Here is a tiny trained network, its code and every weight. The questions are about switching its units off for an input and a class, where a switched-off unit gives its printed mean instead of its output.

import numpy as np


def w(rows, s, z=0):
    codes = np.array(rows[::2]) - 128.0
    scale = np.full(codes.shape[1], s)
    scale[-1] = z or s
    return codes * scale


def norm(h):
    return h / np.sqrt((h * h).mean(-1, keepdims=True) + 1e-5)


def f(y):
    return y / 2 * (1 + np.tanh(0.7978845608 * (y + 0.044715 * y**3)))


def log_softmax(a):
    a = a - a.max(-1, keepdims=True)
    return a - np.log(np.exp(a).sum(-1, keepdims=True))


def net(x, mask):
    res = np.array(x, float).reshape(1, 5) / 4 @ E
    u = 0
    for l in range(3):
        y = f(norm(res) @ A[l][:, :-1].T + A[l][:, -1])
        res = res + np.where(mask[u : u + 5], y, B[l][:, -1]) @ B[l][:, :-1]
        u += 5
    return log_softmax(norm(res)[-1] @ U[:, :-1].T + U[:, -1])


A, B = {}, {}
E = w([
[91,139,139],'x0',
[1,197,73],'x1',
[213,224,215],'x2',
[97,135,214],'x3',
[139,99,137],'x4',
],0.0033)
A[0] = w([
[1,101,144,44],'L0N1',
[218,144,167,184],'L0N2',
[134,195,89,18],'L0N3',
[55,127,80,247],'L0N4',
[91,94,252,253],'L0N5',
],0.0091,0.0022)
B[0] = w([
[154,157,155,220],'L0N1',
[176,88,194,230],'L0N2',
[99,146,161,131],'L0N3',
[185,115,138,239],'L0N4',
[73,3,88,252],'L0N5',
],0.0073,0.0039)
A[1] = w([
[85,189,115,77],'L1N1',
[81,163,117,4],'L1N2',
[39,225,79,112],'L1N3',
[84,253,166,239],'L1N4',
[35,18,122,89],'L1N5',
],0.0061,0.0029)
B[1] = w([
[165,172,89,103],'L1N1',
[186,254,141,83],'L1N2',
[226,146,132,147],'L1N3',
[207,76,59,190],'L1N4',
[113,164,154,255],'L1N5',
],0.009,0.0027)
A[2] = w([
[133,104,35,145],'L2N1',
[179,2,85,156],'L2N2',
[70,195,71,5],'L2N3',
[71,45,55,133],'L2N4',
[119,176,201,81],'L2N5',
],0.0072,0.0025)
B[2] = w([
[147,153,63,157],'L2N1',
[120,254,178,254],'L2N2',
[169,171,159,108],'L2N3',
[29,187,113,191],'L2N4',
[119,188,120,118],'L2N5',
],0.0065,0.0058)
U = w([
[147,104,136,5],'0',
[76,71,161,149],'1',
[57,214,20,81],'2',
[223,119,32,159],'3',
[224,38,253,131],'4',
[76,96,146,137],'5',
[75,136,139,170],'6',
],0.015,0.011)

Each question gives the input, the list of numbers given to net, and the class t.
The units are the neurons (one row each of A and B). Each row of codes is followed by its name. A weight is (code - 128) times the scale printed after its matrix; where a second scale follows, it is the last column's (A, B and U).
mask holds one flag per neuron, layer by layer. A switched-off neuron (its flag False) gives its mean, the last column of its row in B, instead of its output. The means were averaged over made-up inputs and are rounded, as every weight is.
A unit's drop is (log p(t) with every unit on - log p(t) with that unit switched off) / (log p(t) with every unit on - log p(t) with every unit switched off).
The circuit of an input: a set's keep is (log p(t) with only the set's units on - log p(t) with every unit switched off) / (log p(t) with every unit on - log p(t) with every unit switched off). Starting from the 12 units with the biggest drops (on a tie, the unit counted first), units are removed one at a time, each time the one whose removal leaves the highest keep (on an exact tie, the one counted first), for as long as the keep stays at least 0.8.
circuit, biggest first: the units of the circuit, biggest drop first
unit that matters most: the unit with the biggest drop
top k neurons: the k neurons with the biggest drops, biggest first
drop when u is switched off: that unit's drop, to one decimal
input [-1,2,7,8,-1], class 1: top 2 neurons : [L0N5; L0N4]
input [4,-2,1,4,4], class 5: circuit, biggest first : [L0N5]
input [0,4,-6,1,0], class 2: circuit, biggest first : [L0N5; L2N1]
input [0,-4,-5,-2,7], class 2: circuit, biggest first : [L0N2; L2N2]
input [4,2,6,-2,-4], class 3: circuit, biggest first : [L1N4; L0N4]
input [-3,0,-8,-1,-2], class 2: top 3 neurons : [L0N2; L0N5; L2N1]
input [2,5,-2,7,-6], class 3: circuit, biggest first : [L0N2; L0N1; L1N3; L1N4]
input [-3,8,-3,-8,-7], class 3: top 2 neurons : [L0N5; L1N3]
input [2,-4,-5,4,-5], class 6: top 2 neurons : [L2N4; L0N2]
input [4,8,-6,6,-6], class 3: top 2 neurons : [L1N3; L0N1]
input [0,1,5,-5,-3], class 4: top 2 neurons : [L0N2; L2N4]
input [8,-6,-5,-5,-7], class 6: top 4 neurons : [L1N4; L2N2; L2N4; L1N1]
input [-3,4,5,2,8], class 1: top 2 neurons : [L2N2; L0N5]
input [3,7,5,5,-2], class 3: unit that matters most : L1N4
input [-3,-7,-7,0,-6], class 6: drop when L1N4 is switched off : 0.1
input [7,7,8,6,-7], class 3: drop when L1N4 is switched off : 0.5
input [4,-2,-1,-2,4], class 5: drop when L1N4 is switched off : 0.3
